Here is a tiny trained network, its code and every weight. The questions are about switching its units off for an input and a target symbol, where a switched-off unit gives its printed mean instead of its output.

import numpy as np


def w(rows, s, z=0):
    codes = np.array(rows[::2]) - 128.0
    scale = np.full(codes.shape[1], s)
    scale[-1] = z or s
    return codes * scale


def norm(h):
    return h / np.sqrt((h * h).mean(-1, keepdims=True) + 1e-5)


def f(y):
    return y / 2 * (1 + np.tanh(0.7978845608 * (y + 0.044715 * y**3)))


def softmax(a):
    e = np.exp(a - a.max(-1, keepdims=True))
    return e / e.sum(-1, keepdims=True)


def log_softmax(a):
    a = a - a.max(-1, keepdims=True)
    return a - np.log(np.exp(a).sum(-1, keepdims=True))


def net(x, mask):
    ids = ['ΓΔΛΣΨΩβηθφ'.index(c) for c in x.split()]
    T = len(ids)
    res = E[ids] + P[:T]
    u = 0
    for l in range(3):
        r = norm(res)
        for j in range(2):
            rows = slice(2 * j, 2 * j + 2)
            q, k, v = (r @ M[l][rows].T for M in (Q, K, V))
            z = softmax(np.where(np.tri(T) > 0, q @ k.T / 2**0.5, -1e9)) @ v
            o = O[l][rows]
            res = res + np.where(mask[u + j], z, o[:, -1]) @ o[:, :-1]
        u += 2
        y = f(norm(res) @ A[l][:, :-1].T + A[l][:, -1])
        res = res + np.where(mask[u : u + 4], y, B[l][:, -1]) @ B[l][:, :-1]
        u += 4
    return log_softmax(norm(res)[-1] @ U[:, :-1].T + U[:, -1])


Q, K, V, O, A, B = {}, {}, {}, {}, {}, {}
E = w([
[163,140,130,131,104,26,160,178],'Γ',
[196,201,137,108,155,77,181,135],'Δ',
[152,195,156,69,120,79,183,143],'Λ',
[122,109,132,102,67,27,151,158],'Σ',
[152,140,102,141,101,40,215,109],'Ψ',
[151,197,95,126,132,67,122,169],'Ω',
[199,194,186,161,136,122,107,177],'β',
[121,172,64,118,137,85,154,35],'η',
[158,208,166,108,144,164,47,120],'θ',
[87,136,135,2,73,155,132,117],'φ',
],0.01)
P = w([
[233,161,98,63,125,67,102,125],'0',
[195,88,131,83,206,55,101,121],'1',
[120,200,216,102,128,55,124,95],'2',
[162,179,78,116,53,126,101,133],'3',
[122,96,119,103,245,81,113,143],'4',
[61,200,194,130,112,115,140,107],'5',
[116,179,72,147,28,176,104,159],'6',
[42,104,112,135,253,122,125,155],'7',
[51,174,172,157,85,179,136,106],'8',
[78,167,70,177,19,217,106,161],'9',
[10,189,198,172,209,157,199,142],'10',
],0.011)
Q[0] = w([
[146,136,182,176,141,122,45,123],'0.h0',
[103,109,136,123,72,126,107,114],'0.h0',
[251,5,39,103,180,170,103,148],'0.h1',
[55,76,149,148,239,134,141,153],'0.h1',
],0.013)
K[0] = w([
[164,151,172,186,123,206,74,156],'0.h0',
[114,136,108,115,65,145,101,110],'0.h0',
[204,176,182,71,101,18,127,96],'0.h1',
[147,68,143,86,245,74,118,124],'0.h1',
],0.013)
V[0] = w([
[154,112,117,127,98,147,69,103],'0.h0',
[133,118,100,84,109,116,163,134],'0.h0',
[150,93,108,117,106,107,254,124],'0.h1',
[208,172,170,202,165,132,166,161],'0.h1',
],0.009)
O[0] = w([
[92,91,127,108,137,163,158,168,54],'0.h0',
[124,118,156,200,167,148,64,138,251],'0.h0',
[108,79,194,192,145,186,64,139,153],'0.h1',
[86,11,124,127,126,171,254,123,86],'0.h1',
],0.0078,0.0028)
A[0] = w([
[224,142,24,197,157,160,183,241,62],'0.n0',
[157,110,14,102,157,139,29,151,124],'0.n1',
[159,190,154,134,144,244,190,127,100],'0.n2',
[79,123,254,169,161,133,115,49,2],'0.n3',
],0.0066,0.0038)
B[0] = w([
[101,89,224,191,123,93,50,81,187],'0.n0',
[161,25,78,142,153,142,173,70,249],'0.n1',
[45,2,143,108,131,96,127,67,163],'0.n2',
[184,58,106,177,206,187,50,164,196],'0.n3',
],0.0094,0.0017)
Q[1] = w([
[128,186,165,144,41,71,87,61],'1.h0',
[101,250,152,82,213,85,92,113],'1.h0',
[184,97,200,138,45,206,152,85],'1.h1',
[254,131,126,73,72,112,117,127],'1.h1',
],0.0097)
K[1] = w([
[30,168,75,164,31,239,97,91],'1.h0',
[2,91,31,84,179,109,61,126],'1.h0',
[65,121,163,186,23,155,150,120],'1.h1',
[198,111,170,105,48,167,100,26],'1.h1',
],0.0087)
V[1] = w([
[155,197,143,238,162,125,188,1],'1.h0',
[120,147,79,92,196,230,148,17],'1.h0',
[95,142,188,20,183,233,103,107],'1.h1',
[157,208,174,94,204,86,136,162],'1.h1',
],0.0053)
O[1] = w([
[245,146,157,221,120,211,221,160,161],'1.h0',
[217,81,153,151,9,145,124,83,43],'1.h0',
[170,2,106,116,75,96,131,51,32],'1.h1',
[91,79,208,164,183,97,173,36,254],'1.h1',
],0.0062,0.0038)
A[1] = w([
[179,80,56,44,187,113,123,76,97],'1.n0',
[103,101,123,42,123,255,103,74,133],'1.n1',
[141,206,101,71,114,145,93,210,83],'1.n2',
[191,133,35,75,33,218,78,63,3],'1.n3',
],0.0074,0.0049)
B[1] = w([
[52,157,188,179,163,84,136,179,221],'1.n0',
[201,179,154,163,96,74,154,123,124],'1.n1',
[88,52,164,158,63,110,133,71,254],'1.n2',
[91,89,162,2,231,207,156,149,205],'1.n3',
],0.0095,0.0017)
Q[2] = w([
[84,120,145,255,210,110,69,89],'2.h0',
[73,57,47,167,128,32,253,72],'2.h0',
[219,116,19,91,64,195,39,151],'2.h1',
[113,170,96,224,203,81,144,1],'2.h1',
],0.0089)
K[2] = w([
[113,64,140,188,174,132,85,166],'2.h0',
[114,102,79,121,191,115,246,131],'2.h0',
[223,140,155,117,85,98,81,177],'2.h1',
[142,159,89,219,163,106,135,73],'2.h1',
],0.012)
V[2] = w([
[56,147,176,99,52,239,141,132],'2.h0',
[121,113,154,73,236,165,121,73],'2.h0',
[178,98,254,72,93,121,131,233],'2.h1',
[164,147,100,116,96,126,106,60],'2.h1',
],0.0061)
O[2] = w([
[132,50,117,129,255,45,130,151,3],'2.h0',
[64,70,118,116,8,117,85,154,225],'2.h0',
[27,121,54,165,184,152,129,46,127],'2.h1',
[137,150,185,168,214,88,146,164,48],'2.h1',
],0.0066,0.0053)
A[2] = w([
[204,175,18,3,60,183,162,61,2],'2.n0',
[102,88,158,58,123,101,130,183,154],'2.n1',
[127,81,150,31,180,98,232,109,126],'2.n2',
[184,156,108,95,108,2,79,57,65],'2.n3',
],0.0088,0.0076)
B[2] = w([
[177,167,40,139,194,36,190,9,175],'2.n0',
[230,156,122,169,149,172,176,94,254],'2.n1',
[152,139,58,117,135,120,106,192,248],'2.n2',
[98,104,5,206,91,212,87,49,197],'2.n3',
],0.011,0.0027)
U = w([
[79,182,117,171,184,242,157,150,2],'Γ',
[91,59,94,142,123,223,201,145,98],'Δ',
[115,53,184,141,149,96,152,84,196],'Λ',
[90,177,174,102,203,58,66,147,115],'Σ',
[170,38,122,112,177,208,29,181,228],'Ψ',
[78,209,164,63,99,122,213,116,51],'Ω',
[139,84,102,82,136,99,169,228,219],'β',
[248,156,182,142,93,119,109,129,148],'η',
[159,125,77,166,87,34,190,91,129],'θ',
[122,128,84,159,122,158,52,61,89],'φ',
],0.015,0.009)

Each question gives the input, a string of symbols that net reads in full, and the target symbol t.
The units are the heads (2 rows each of Q, K, V and O) and the neurons (one row each of A and B). Each row of codes is followed by its name. A weight is (code - 128) times the scale printed after its matrix; where a second scale follows, it is the last column's (O, A, B and U).
mask holds one flag per unit, layer by layer, with each layer's heads first. A switched-off unit (its flag False) gives its mean, the last column of its rows in O or B, instead of its output. The means were averaged over made-up inputs and are rounded, as every weight is.
A unit's drop is (log p(t) with every unit on - log p(t) with that unit switched off) / (log p(t) with every unit on - log p(t) with every unit switched off).
The circuit of an input: a set's keep is (log p(t) with only the set's units on - log p(t) with every unit switched off) / (log p(t) with every unit on - log p(t) with every unit switched off). Starting from the 12 units with the biggest drops (on a tie, the unit counted first), units are removed one at a time, each time the one whose removal leaves the highest keep (on an exact tie, the one counted first), for as long as the keep stays at least 0.8.
units of the circuit, in order: the units of the circuit, biggest drop first
unit that matters most: the unit with the biggest drop
k most important neurons: the k neurons with the biggest drops, biggest first
which heads matter: for each layer, one digit per head in row order, 1 if its drop is at least 0.15 and else 0, layers parted by /
input Ω Δ Ω η η Γ, target η: unit that matters most => 1.h0
input η Σ φ Δ θ, target Σ: units of the circuit, in order => [1.n0 0.h0]
input Σ Ψ Σ Ψ Γ, target Ψ: which heads matter => 11 / 00 / 00
input Δ Σ η Σ Σ Δ Σ φ φ η β, target φ: which heads matter => 01 / 10 / 00
input Γ Λ Λ Ω Σ η Σ η φ Δ Σ, target η: which heads matter => 00 / 00 / 00
input θ Σ Λ θ η Δ Ψ Δ, target η: units of the circuit, in order => [1.h0 2.h1]
input Σ Σ Ω, target Ω: units of the circuit, in order => [0.h1 2.h0]
input Λ Γ Λ, target Λ: 3 most important neurons => [0.n3 2.n2 2.n3]
input Δ η θ η β η Σ Λ θ θ β, target Λ: which heads matter => 00 / 01 / 00
input Σ Ψ η Ψ η Ψ Ω Σ, target η: units of the circuit, in order => [2.h1 2.n1]
input β Λ Ω, target β: which heads matter => 01 / 00 / 00
input β η θ, target θ: which heads matter => 01 / 00 / 00
input Ψ Ω Σ Ψ Σ Λ, target Ψ: units of the circuit, in order => [0.h1 0.n3]
input η θ Γ η Σ, target θ: which heads matter => 00 / 10 / 00
input φ η η, target φ: units of the circuit, in order => [2.n3]
input Σ β η Λ θ φ Ω Δ, target θ: units of the circuit, in order => [1.h0 0.h0]
input φ Γ θ Λ φ Ψ φ Σ Σ Σ Ψ, target Σ: units of the circuit, in order => [0.h1 1.h0]
input η Ω Σ Λ Σ Λ Σ η φ, target φ: which heads matter => 01 / 00 / 10
input Σ Σ Ω β β Λ, target β: units of the circuit, in order => [0.h1 2.n2]
input η φ Λ Ω η Δ η θ Λ η φ, target θ: units of the circuit, in order => [0.h1 1.h0 2.n0]
input Ω φ η Σ θ Σ Γ, target Σ: which heads matter => 00 / 00 / 00
input Σ Σ θ Δ, target Λ: most important neuron => [0.n0]
input φ Σ Λ Λ Λ θ Σ Λ η θ β, target Λ: which heads matter => 00 / 01 / 00
input Ω θ Ω η Ω Ω Λ Ω φ Γ, target Σ: which heads matter => 00 / 00 / 10
